Below are the code and all the weights of a small trained network. Each question names an input and a class and asks about switching units off, where a switched-off unit gives its printed mean instead of its output.

import numpy as np


def w(rows, s, z=0):
    codes = np.array(rows[::2]) - 128.0
    scale = np.full(codes.shape[1], s)
    scale[-1] = z or s
    return codes * scale


def norm(h):
    return h / np.sqrt((h * h).mean(-1, keepdims=True) + 1e-5)


def f(y):
    return y / 2 * (1 + np.tanh(0.7978845608 * (y + 0.044715 * y**3)))


def log_softmax(a):
    a = a - a.max(-1, keepdims=True)
    return a - np.log(np.exp(a).sum(-1, keepdims=True))


def net(x, mask):
    res = np.array(x, float).reshape(1, 7) / 4 @ E
    u = 0
    for l in range(3):
        y = f(norm(res) @ A[l][:, :-1].T + A[l][:, -1])
        res = res + np.where(mask[u : u + 7], y, B[l][:, -1]) @ B[l][:, :-1]
        u += 7
    return log_softmax(norm(res)[-1] @ U[:, :-1].T + U[:, -1])


A, B = {}, {}
E = w([
[130,126,128,128],'x0',
[125,125,129,127],'x1',
[149,62,175,228],'x2',
[112,131,135,128],'x3',
[177,47,253,100],'x4',
[143,134,122,129],'x5',
[138,123,123,128],'x6',
],0.0064)
A[0] = w([
[112,155,1,233,162],'L0N0',
[115,164,163,84,173],'L0N1',
[76,174,112,106,82],'L0N2',
[163,123,225,74,184],'L0N3',
[138,111,154,210,200],'L0N4',
[99,150,86,85,102],'L0N5',
[94,54,57,122,253],'L0N6',
],0.009,0.0036)
B[0] = w([
[93,134,126,176,255],'L0N0',
[169,65,13,231,157],'L0N1',
[165,167,166,140,150],'L0N2',
[233,42,62,92,221],'L0N3',
[123,190,210,242,198],'L0N4',
[209,110,175,104,158],'L0N5',
[167,254,109,156,179],'L0N6',
],0.0071,0.0068)
A[1] = w([
[124,78,101,2,154],'L1N0',
[209,166,119,195,252],'L1N1',
[103,246,95,71,90],'L1N2',
[190,143,105,154,165],'L1N3',
[71,138,155,105,34],'L1N4',
[231,90,237,108,132],'L1N5',
[154,109,93,158,144],'L1N6',
],0.011,0.0036)
B[1] = w([
[166,202,2,177,165],'L1N0',
[168,67,177,125,254],'L1N1',
[137,79,190,39,186],'L1N2',
[130,146,189,122,182],'L1N3',
[111,133,154,175,114],'L1N4',
[9,28,92,136,220],'L1N5',
[129,106,208,71,156],'L1N6',
],0.0093,0.0097)
A[2] = w([
[117,110,133,78,176],'L2N0',
[109,88,112,143,251],'L2N1',
[132,89,6,121,72],'L2N2',
[134,120,118,165,128],'L2N3',
[129,164,118,79,118],'L2N4',
[128,89,165,98,176],'L2N5',
[162,123,114,153,60],'L2N6',
],0.018,0.0026)
B[2] = w([
[158,194,148,81,198],'L2N0',
[112,97,78,85,225],'L2N1',
[148,247,39,202,238],'L2N2',
[150,157,136,114,162],'L2N3',
[100,97,194,69,161],'L2N4',
[79,195,97,68,253],'L2N5',
[106,146,153,118,140],'L2N6',
],0.011,0.0065)
U = w([
[161,200,175,34,110],'0',
[157,158,202,254,14],'1',
[161,172,11,141,252],'2',
[91,11,119,138,126],'3',
],0.018,0.0018)

Each question gives the input, the list of numbers given to net, and the class t.
The units are the neurons (one row each of A and B). Each row of codes is followed by its name. A weight is (code - 128) times the scale printed after its matrix; where a second scale follows, it is the last column's (A, B and U).
mask holds one flag per neuron, layer by layer. A switched-off neuron (its flag False) gives its mean, the last column of its row in B, instead of its output. The means were averaged over made-up inputs and are rounded, as every weight is.
A unit's drop is (log p(t) with every unit on - log p(t) with that unit switched off) / (log p(t) with every unit on - log p(t) with every unit switched off).
The circuit of an input: a set's keep is (log p(t) with only the set's units on - log p(t) with every unit switched off) / (log p(t) with every unit on - log p(t) with every unit switched off). Starting from the 12 units with the biggest drops (on a tie, the unit counted first), units are removed one at a time, each time the one whose removal leaves the highest keep (on an exact tie, the one counted first), for as long as the keep stays at least 0.8.
circuit, biggest first: the units of the circuit, biggest drop first
top k neurons: the k neurons with the biggest drops, biggest first
k most important neurons of layer l: the k neurons of layer l with the biggest drops, biggest first
drop of u: that unit's drop, to one decimal
input [0,8,6,-3,0,-3,8], class 1: circuit, biggest first -> (L0N4)
input [-4,2,8,-4,1,5,-2], class 3: 2 most important neurons of layer 0 -> (L0N0; L0N1)
input [-1,4,-4,8,1,7,-7], class 2: top 2 neurons -> (L0N4; L0N0)
input [3,-6,0,1,0,2,4], class 0: top 2 neurons -> (L1N5; L2N2)
input [-2,-6,3,6,0,-4,0], class 1: 2 most important neurons of layer 0 -> (L0N4; L0N3)
input [-5,5,-7,0,1,-3,-2], class 2: top 2 neurons -> (L0N4; L1N0)
input [0,-1,1,-1,3,7,-7], class 3: top 2 neurons -> (L0N4; L1N5)
input [6,4,1,-4,-2,5,7], class 1: top 2 neurons -> (L1N5; L0N0)
input [-5,3,-6,-1,1,-5,-5], class 2: top 3 neurons -> (L0N4; L1N0; L0N0)
input [-2,-6,3,-2,-8,4,-3], class 1: top 2 neurons -> (L1N5; L0N0)
input [0,-5,1,0,7,5,1], class 3: drop of L0N2 -> -0.1
input [-1,-7,5,-6,1,5,-2], class 3: drop of L2N1 -> 0.1
input [-7,5,2,4,0,5,-4], class 1: drop of L0N4 -> 0.4
input [-2,2,-8,-2,2,7,7], class 2: drop of L1N0 -> 0.9
